Below is a small trained network, with its code and all its weights. Each question gives an input and a class and asks what happens when units are switched off, that is, made to give their printed mean instead of their output.

import numpy as np


def w(rows, s, z=0):
    codes = np.array(rows[::2]) - 128.0
    scale = np.full(codes.shape[1], s)
    scale[-1] = z or s
    return codes * scale


def f(y):
    return np.maximum(y, 0)


def log_softmax(a):
    a = a - a.max(-1, keepdims=True)
    return a - np.log(np.exp(a).sum(-1, keepdims=True))


def net(x, mask):
    res = np.array(x, float).reshape(1, 6) / 4 @ E
    y = f(res @ A[0][:, :-1].T + A[0][:, -1])
    res = res + np.where(mask, y, B[0][:, -1]) @ B[0][:, :-1]
    return log_softmax(res[-1] @ U[:, :-1].T + U[:, -1])


A, B = {}, {}
E = w([
[126,128,125,130,131],'x0',
[128,125,129,129,129],'x1',
[153,47,73,4,139],'x2',
[148,150,214,74,205],'x3',
[254,143,56,184,170],'x4',
[158,250,124,43,77],'x5',
],0.0082)
A[0] = w([
[51,103,150,51,100,106],'N1',
[61,133,173,69,86,102],'N2',
[160,80,91,83,99,101],'N3',
[155,130,97,140,178,93],'N4',
[167,197,90,119,117,79],'N5',
[126,2,115,168,163,88],'N6',
[132,176,208,196,161,123],'N7',
[113,29,166,209,168,90],'N8',
[39,119,98,108,79,151],'N9',
[93,122,50,132,76,146],'N10',
[195,124,80,160,108,106],'N11',
[127,168,121,75,81,87],'N12',
[132,50,76,26,145,51],'N13',
[123,135,156,65,220,163],'N14',
[113,177,113,77,110,100],'N15',
[150,232,127,74,119,186],'N16',
[146,96,67,167,15,207],'N17',
[126,71,158,173,199,89],'N18',
[166,51,95,21,176,115],'N19',
[160,184,115,101,89,77],'N20',
[252,154,94,151,150,101],'N21',
[33,123,197,132,80,109],'N22',
[136,141,173,112,199,254],'N23',
],0.0097,0.0077)
B[0] = w([
[169,145,158,164,167,215],'N1',
[129,115,172,150,175,210],'N2',
[127,157,154,198,117,177],'N3',
[127,127,182,119,149,153],'N4',
[97,143,184,93,136,172],'N5',
[59,151,124,81,138,202],'N6',
[122,170,108,175,56,208],'N7',
[75,178,114,76,145,203],'N8',
[153,82,163,144,163,214],'N9',
[117,95,158,128,91,197],'N10',
[136,100,208,125,172,178],'N11',
[90,146,151,101,145,178],'N12',
[123,212,119,192,125,204],'N13',
[141,82,149,145,50,213],'N14',
[93,128,109,115,174,178],'N15',
[60,97,89,119,120,255],'N16',
[155,73,141,110,68,243],'N17',
[44,140,120,89,125,176],'N18',
[105,176,127,196,93,234],'N19',
[48,142,105,78,151,170],'N20',
[126,108,215,154,219,212],'N21',
[184,139,164,153,190,220],'N22',
[146,1,68,136,66,245],'N23',
],0.0092,0.009)
U = w([
[150,113,178,150,254,66],'0',
[43,158,119,60,169,76],'1',
[129,225,131,206,87,86],'2',
[136,92,127,123,135,255],'3',
[140,65,140,115,83,93],'4',
[127,107,124,125,147,247],'5',
[192,134,59,85,123,84],'6',
],0.014,0.0082)

Each question gives the input, the list of numbers given to net, and the class t.
The units are the neurons (one row each of A and B). Each row of codes is followed by its name. A weight is (code - 128) times the scale printed after its matrix; where a second scale follows, it is the last column's (A, B and U).
mask holds one flag per neuron, in row order. A switched-off neuron (its flag False) gives its mean, the last column of its row in B, instead of its output. The means were averaged over made-up inputs and are rounded, as every weight is.
A unit's drop is (log p(t) with every unit on - log p(t) with that unit switched off) / (log p(t) with every unit on - log p(t) with every unit switched off).
The circuit of an input: a set's keep is (log p(t) with only the set's units on - log p(t) with every unit switched off) / (log p(t) with every unit on - log p(t) with every unit switched off). Starting from the 12 units with the biggest drops (on a tie, the unit counted first), units are removed one at a time, each time the one whose removal leaves the highest keep (on an exact tie, the one counted first), for as long as the keep stays at least 0.8.
circuit, biggest first: the units of the circuit, biggest drop first
most important unit: the unit with the biggest drop
k most important neurons: the k neurons with the biggest drops, biggest first
drop when u is switched off: that unit's drop, to one decimal
input [5,2,3,0,-8,-6], class 0: circuit, biggest first -> N22, N1
input [6,4,8,-2,-4,3], class 2: most important unit -> N13
input [-2,7,4,6,-7,0], class 0: 2 most important neurons -> N1, N2
input [6,-5,6,-5,-3,-2], class 2: 4 most important neurons -> N13, N23, N19, N3
input [7,3,0,8,4,1], class 4: circuit, biggest first -> N23, N14
input [-6,-6,6,5,-2,-7], class 1: 2 most important neurons -> N6, N8
input [-6,-8,-7,-3,0,-8], class 1: circuit, biggest first -> N8, N18
input [0,-2,8,6,4,-1], class 2: circuit, biggest first -> N19, N13
input [-8,-8,7,8,-4,-8], class 1: 3 most important neurons -> N6, N8, N18
input [6,-5,7,2,4,1], class 2: 2 most important neurons -> N19, N13
input [-5,1,-2,8,-3,-8], class 1: 2 most important neurons -> N8, N18
input [-2,7,-4,3,7,8], class 1: circuit, biggest first -> N16, N20
input [-1,-5,-1,-6,-2,-8], class 1: 2 most important neurons -> N8, N6
input [5,-1,7,-3,6,0], class 2: 3 most important neurons -> N19, N13, N3
input [5,8,1,3,-8,-5], class 0: most important unit -> N22
input [-6,4,6,2,1,-7], class 1: circuit, biggest first -> N6, N8
input [-7,3,8,4,-8,0], class 0: 2 most important neurons -> N2, N1
input [-1,-4,-1,1,-8,-7], class 0: 2 most important neurons -> N22, N1
input [3,8,-5,-7,8,-5], class 0: 3 most important neurons -> N21, N11, N23
input [-5,-4,0,0,8,4], class 0: circuit, biggest first -> N21
input [-5,-6,-4,-8,8,0], class 0: 2 most important neurons -> N21, N11
input [-6,7,8,0,3,3], class 2: drop when N19 is switched off -> 0.2
input [8,-8,-5,5,-3,-5], class 3: drop when N17 is switched off -> -0.1
input [-1,6,-6,8,-3,-2], class 4: drop when N19 is switched off -> 0.2
input [2,7,-7,3,-4,-4], class 2: drop when N7 is switched off -> 1.9
